Below are the code and all the weights of a small trained network. Each question names an input and a class and asks about switching units off, where a switched-off unit gives its printed mean instead of its output.

import numpy as np


def w(rows, s, z=0):
    codes = np.array(rows[::2]) - 128.0
    scale = np.full(codes.shape[1], s)
    scale[-1] = z or s
    return codes * scale


def norm(h):
    return h / np.sqrt((h * h).mean(-1, keepdims=True) + 1e-5)


def f(y):
    return y / 2 * (1 + np.tanh(0.7978845608 * (y + 0.044715 * y**3)))


def log_softmax(a):
    a = a - a.max(-1, keepdims=True)
    return a - np.log(np.exp(a).sum(-1, keepdims=True))


def net(x, mask):
    res = np.array(x, float).reshape(1, 6) / 4 @ E
    u = 0
    for l in range(4):
        y = f(norm(res) @ A[l][:, :-1].T + A[l][:, -1])
        res = res + np.where(mask[u : u + 9], y, B[l][:, -1]) @ B[l][:, :-1]
        u += 9
    return log_softmax(norm(res)[-1] @ U[:, :-1].T + U[:, -1])


A, B = {}, {}
E = w([
[122,121,132,128],'x0',
[133,139,124,131],'x1',
[121,121,131,128],'x2',
[125,137,44,254],'x3',
[78,159,53,80],'x4',
[163,19,81,88],'x5',
],0.0045)
A[0] = w([
[220,116,210,172,16],'L0N0',
[224,109,199,159,1],'L0N1',
[237,123,203,189,42],'L0N2',
[176,85,232,207,35],'L0N3',
[191,223,184,55,222],'L0N4',
[66,85,116,207,220],'L0N5',
[54,208,3,38,112],'L0N6',
[97,140,143,217,202],'L0N7',
[137,14,67,180,91],'L0N8',
],0.0056,0.0027)
B[0] = w([
[45,45,127,150,143],'L0N0',
[79,75,75,163,132],'L0N1',
[45,78,102,157,157],'L0N2',
[41,52,122,167,163],'L0N3',
[99,143,208,101,251],'L0N4',
[162,230,149,192,204],'L0N5',
[55,2,139,228,235],'L0N6',
[134,200,121,188,207],'L0N7',
[195,176,84,135,182],'L0N8',
],0.0063,0.0031)
A[1] = w([
[135,216,190,110,40],'L1N0',
[170,23,83,97,31],'L1N1',
[59,96,83,110,167],'L1N2',
[141,115,173,98,5],'L1N3',
[3,146,33,76,126],'L1N4',
[139,211,110,54,94],'L1N5',
[106,86,75,119,113],'L1N6',
[53,102,170,193,38],'L1N7',
[160,121,165,60,62],'L1N8',
],0.0063,0.003)
B[1] = w([
[168,131,106,198,167],'L1N0',
[249,101,165,148,169],'L1N1',
[171,79,198,183,238],'L1N2',
[48,121,77,59,68],'L1N3',
[147,56,253,186,175],'L1N4',
[148,109,114,233,97],'L1N5',
[174,115,224,145,146],'L1N6',
[235,111,155,146,245],'L1N7',
[95,69,48,120,139],'L1N8',
],0.0061,0.0012)
A[2] = w([
[16,211,196,150,145],'L2N0',
[166,201,33,207,170],'L2N1',
[73,128,231,232,177],'L2N2',
[140,105,204,86,132],'L2N3',
[146,234,34,80,91],'L2N4',
[249,149,255,124,116],'L2N5',
[218,4,98,92,126],'L2N6',
[88,48,73,44,2],'L2N7',
[189,142,211,19,76],'L2N8',
],0.0054,0.0042)
B[2] = w([
[230,163,156,129,202],'L2N0',
[109,76,103,35,213],'L2N1',
[221,112,172,94,254],'L2N2',
[91,170,110,89,160],'L2N3',
[178,159,231,186,125],'L2N4',
[127,253,92,128,158],'L2N5',
[211,180,172,141,169],'L2N6',
[151,210,117,158,116],'L2N7',
[44,146,56,103,144],'L2N8',
],0.0062,0.0051)
A[3] = w([
[107,62,164,183,80],'L3N0',
[133,153,50,254,156],'L3N1',
[146,90,153,156,70],'L3N2',
[197,155,137,73,191],'L3N3',
[140,127,101,69,102],'L3N4',
[62,96,169,109,115],'L3N5',
[52,101,172,79,78],'L3N6',
[78,84,180,81,19],'L3N7',
[105,166,68,114,252],'L3N8',
],0.0087,0.003)
B[3] = w([
[143,36,170,228,158],'L3N0',
[11,110,149,3,242],'L3N1',
[141,94,176,166,148],'L3N2',
[201,170,56,140,252],'L3N3',
[197,178,119,175,136],'L3N4',
[73,66,56,163,153],'L3N5',
[44,137,125,144,171],'L3N6',
[21,50,81,147,159],'L3N7',
[162,187,79,51,156],'L3N8',
],0.0068,0.0041)
U = w([
[247,185,86,113,254],'0',
[2,213,49,22,59],'1',
[119,11,223,241,11],'2',
],0.0073,0.0032)

Each question gives the input, the list of numbers given to net, and the class t.
The units are the neurons (one row each of A and B). Each row of codes is followed by its name. A weight is (code - 128) times the scale printed after its matrix; where a second scale follows, it is the last column's (A, B and U).
mask holds one flag per neuron, layer by layer. A switched-off neuron (its flag False) gives its mean, the last column of its row in B, instead of its output. The means were averaged over made-up inputs and are rounded, as every weight is.
A unit's drop is (log p(t) with every unit on - log p(t) with that unit switched off) / (log p(t) with every unit on - log p(t) with every unit switched off).
The circuit of an input: a set's keep is (log p(t) with only the set's units on - log p(t) with every unit switched off) / (log p(t) with every unit on - log p(t) with every unit switched off). Starting from the 12 units with the biggest drops (on a tie, the unit counted first), units are removed one at a time, each time the one whose removal leaves the highest keep (on an exact tie, the one counted first), for as long as the keep stays at least 0.8.
circuit, biggest first: the units of the circuit, biggest drop first
top k neurons: the k neurons with the biggest drops, biggest first
top k neurons in layer l: the k neurons of layer l with the biggest drops, biggest first
drop when u is switched off: that unit's drop, to one decimal
input [-2,0,6,6,7,4], class 2: top 3 neurons in layer 1 => [L1N4 L1N6 L1N2]
input [1,6,-1,4,0,1], class 1: circuit, biggest first => [L3N1]
input [4,7,6,-3,0,2], class 1: circuit, biggest first => [L2N0 L2N5]
input [-4,2,1,6,8,-2], class 2: top 4 neurons => [L0N6 L1N4 L2N5 L3N0]
input [4,-4,-3,8,-8,3], class 1: top 2 neurons in layer 0 => [L0N6 L0N8]
input [-5,2,5,-4,-4,-3], class 1: top 3 neurons => [L0N6 L0N5 L0N4]
input [-7,7,4,5,7,-4], class 2: top 4 neurons => [L0N6 L1N4 L2N5 L0N8]
input [8,8,-2,-8,-8,-2], class 1: top 2 neurons in layer 2 => [L2N3 L2N8]
input [2,2,3,2,5,4], class 2: top 2 neurons => [L0N6 L2N0]
input [1,1,7,3,2,-1], class 1: top 4 neurons in layer 0 => [L0N5 L0N4 L0N7 L0N6]
input [4,-5,-3,2,5,-3], class 2: drop when L0N6 is switched off => 0.7
input [0,-1,3,-2,7,4], class 2: drop when L0N6 is switched off => 0.4
input [8,4,7,2,7,2], class 2: drop when L0N6 is switched off => 0.2
input [4,-3,-5,-1,2,0], class 2: circuit, biggest first => [L0N6]
input [6,7,-7,-3,6,2], class 2: drop when L0N1 is switched off => 0.0
